Below is a small trained network, with its code and all its weights. Each question gives an input and a class and asks what happens when units are switched off, that is, made to give their printed mean instead of their output.

import numpy as np


def w(rows, s, z=0):
    codes = np.array(rows[::2]) - 128.0
    scale = np.full(codes.shape[1], s)
    scale[-1] = z or s
    return codes * scale


def norm(h):
    return h / np.sqrt((h * h).mean(-1, keepdims=True) + 1e-5)


def f(y):
    return y / 2 * (1 + np.tanh(0.7978845608 * (y + 0.044715 * y**3)))


def log_softmax(a):
    a = a - a.max(-1, keepdims=True)
    return a - np.log(np.exp(a).sum(-1, keepdims=True))


def net(x, mask):
    res = np.array(x, float).reshape(1, 6) / 4 @ E
    u = 0
    for l in range(2):
        y = f(norm(res) @ A[l][:, :-1].T + A[l][:, -1])
        res = res + np.where(mask[u : u + 11], y, B[l][:, -1]) @ B[l][:, :-1]
        u += 11
    return log_softmax(norm(res)[-1] @ U[:, :-1].T + U[:, -1])


A, B = {}, {}
E = w([
[98,48,111,167,127,96,180,168,194],'x0',
[98,180,109,59,119,4,92,125,104],'x1',
[163,69,101,127,178,82,43,75,2],'x2',
[167,97,173,37,127,182,163,78,170],'x3',
[168,123,86,108,106,173,67,130,167],'x4',
[113,152,103,113,8,135,90,120,43],'x5',
],0.005)
A[0] = w([
[133,116,83,109,128,124,126,195,162,196],'L0N0',
[67,70,140,215,153,194,133,114,124,97],'L0N1',
[33,122,119,185,147,141,119,105,75,78],'L0N2',
[131,127,136,85,198,209,128,98,175,84],'L0N3',
[148,130,197,40,146,180,176,213,183,47],'L0N4',
[163,150,131,193,91,79,117,120,78,125],'L0N5',
[137,122,88,210,88,115,188,197,143,152],'L0N6',
[147,85,125,151,104,119,100,147,1,97],'L0N7',
[150,188,118,156,111,106,113,150,171,254],'L0N8',
[83,83,140,79,164,137,180,159,143,150],'L0N9',
[106,100,74,117,136,61,124,112,80,204],'L0N10',
],0.0068,0.0011)
B[0] = w([
[86,103,53,119,212,105,182,36,173,153],'L0N0',
[130,165,127,64,123,159,128,95,112,212],'L0N1',
[148,102,202,193,192,112,157,69,93,173],'L0N2',
[199,81,110,220,66,130,90,186,136,202],'L0N3',
[126,132,105,142,161,113,40,107,75,206],'L0N4',
[111,234,204,148,27,228,24,118,2,185],'L0N5',
[120,119,38,101,150,147,150,93,98,203],'L0N6',
[161,142,40,223,68,151,110,64,90,253],'L0N7',
[27,220,140,87,108,136,194,110,113,161],'L0N8',
[152,102,91,109,132,89,125,73,36,164],'L0N9',
[147,86,126,144,102,168,100,37,227,226],'L0N10',
],0.0048,0.0042)
A[1] = w([
[89,130,46,94,96,152,81,158,156,190],'L1N0',
[154,110,126,127,132,136,98,161,135,2],'L1N1',
[107,254,183,21,88,130,74,166,137,71],'L1N2',
[210,110,129,127,124,156,65,123,165,223],'L1N3',
[199,77,117,152,184,191,87,197,144,117],'L1N4',
[102,148,140,184,195,138,131,101,131,66],'L1N5',
[12,167,109,180,175,127,125,180,66,130],'L1N6',
[150,101,183,145,174,7,123,115,181,71],'L1N7',
[161,69,160,133,166,25,123,95,163,29],'L1N8',
[211,79,220,164,122,235,187,96,39,190],'L1N9',
[110,124,131,122,170,26,85,37,166,95],'L1N10',
],0.007,0.0016)
B[1] = w([
[171,167,131,143,161,99,175,124,98,167],'L1N0',
[99,101,202,64,162,160,111,98,168,122],'L1N1',
[11,245,251,106,119,41,195,138,128,174],'L1N2',
[110,139,188,91,49,112,173,171,226,200],'L1N3',
[184,170,172,75,62,170,76,195,209,186],'L1N4',
[41,88,155,38,80,145,169,106,95,146],'L1N5',
[181,80,61,141,107,146,96,131,202,162],'L1N6',
[185,70,132,204,174,29,66,46,159,153],'L1N7',
[90,57,254,106,124,57,107,71,183,162],'L1N8',
[113,108,120,83,186,117,103,232,73,254],'L1N9',
[174,113,141,172,124,129,156,94,161,182],'L1N10',
],0.0054,0.0072)
U = w([
[152,145,98,200,86,173,20,87,37,180],'0',
[104,69,126,101,197,155,146,188,38,69],'1',
[63,244,204,109,100,90,150,129,132,167],'2',
[157,52,190,150,176,51,106,47,193,181],'3',
[169,102,115,96,87,127,108,108,135,2],'4',
[201,99,195,85,127,204,75,211,192,175],'5',
[85,120,31,164,156,152,212,124,186,155],'6',
],0.011,0.0033)

Each question gives the input, the list of numbers given to net, and the class t.
The units are the neurons (one row each of A and B). Each row of codes is followed by its name. A weight is (code - 128) times the scale printed after its matrix; where a second scale follows, it is the last column's (A, B and U).
mask holds one flag per neuron, layer by layer. A switched-off neuron (its flag False) gives its mean, the last column of its row in B, instead of its output. The means were averaged over made-up inputs and are rounded, as every weight is.
A unit's drop is (log p(t) with every unit on - log p(t) with that unit switched off) / (log p(t) with every unit on - log p(t) with every unit switched off).
The circuit of an input: a set's keep is (log p(t) with only the set's units on - log p(t) with every unit switched off) / (log p(t) with every unit on - log p(t) with every unit switched off). Starting from the 12 units with the biggest drops (on a tie, the unit counted first), units are removed one at a time, each time the one whose removal leaves the highest keep (on an exact tie, the one counted first), for as long as the keep stays at least 0.8.
units of the circuit, in order: the units of the circuit, biggest drop first
most important unit: the unit with the biggest drop
k most important neurons: the k neurons with the biggest drops, biggest first
drop when u is switched off: that unit's drop, to one decimal
input [4,-2,4,-1,-5,0], class 1: most important unit -> L1N9
input [-1,-8,2,-7,-1,-2], class 1: units of the circuit, in order -> (L1N9, L1N5)
input [-1,-3,-8,-6,5,0], class 6: units of the circuit, in order -> (L0N6, L0N0)
input [8,7,-8,4,-3,5], class 6: 4 most important neurons -> (L0N5, L0N0, L0N6, L0N1)
input [3,5,-4,-6,-4,0], class 6: 2 most important neurons -> (L1N6, L0N6)
input [6,3,-8,1,-7,4], class 6: units of the circuit, in order -> (L0N6, L0N5, L1N2)
input [-7,6,3,4,-7,-5], class 3: 2 most important neurons -> (L1N7, L0N5)
input [8,1,-3,4,-7,2], class 3: 2 most important neurons -> (L0N5, L0N7)
input [-5,0,-1,-1,5,-2], class 2: units of the circuit, in order -> (L0N8, L1N2)
input [-4,5,-2,0,1,-6], class 3: units of the circuit, in order -> (L0N5, L1N7)
input [-4,-8,4,-2,-2,-4], class 5: 2 most important neurons -> (L1N4, L0N3)
input [0,-6,-7,-4,-8,6], class 1: 2 most important neurons -> (L0N2, L1N3)
input [1,-1,-7,1,7,6], class 2: 2 most important neurons -> (L1N2, L0N7)
input [0,1,-2,-3,6,-1], class 6: most important unit -> L0N0
input [6,-2,-2,8,-7,3], class 1: 2 most important neurons -> (L0N10, L1N9)
input [6,-6,1,-4,-4,-2], class 1: units of the circuit, in order -> (L0N1, L1N9)
input [8,6,-3,-4,-6,-3], class 3: 3 most important neurons -> (L1N7, L1N8, L0N7)
input [8,-3,-5,7,2,6], class 6: 2 most important neurons -> (L0N0, L0N5)
input [-8,-1,0,5,-7,-2], class 1: 2 most important neurons -> (L1N9, L0N10)
input [4,1,-1,-7,6,2], class 6: most important unit -> L0N0
input [-4,5,-5,6,-5,-6], class 3: 2 most important neurons -> (L0N5, L1N7)
input [-6,8,-1,4,8,5], class 2: drop when L1N2 is switched off -> 0.2
input [2,1,-2,7,-3,1], class 3: drop when L0N5 is switched off -> 1.3
input [1,2,1,-1,7,-2], class 3: drop when L0N5 is switched off -> 0.2
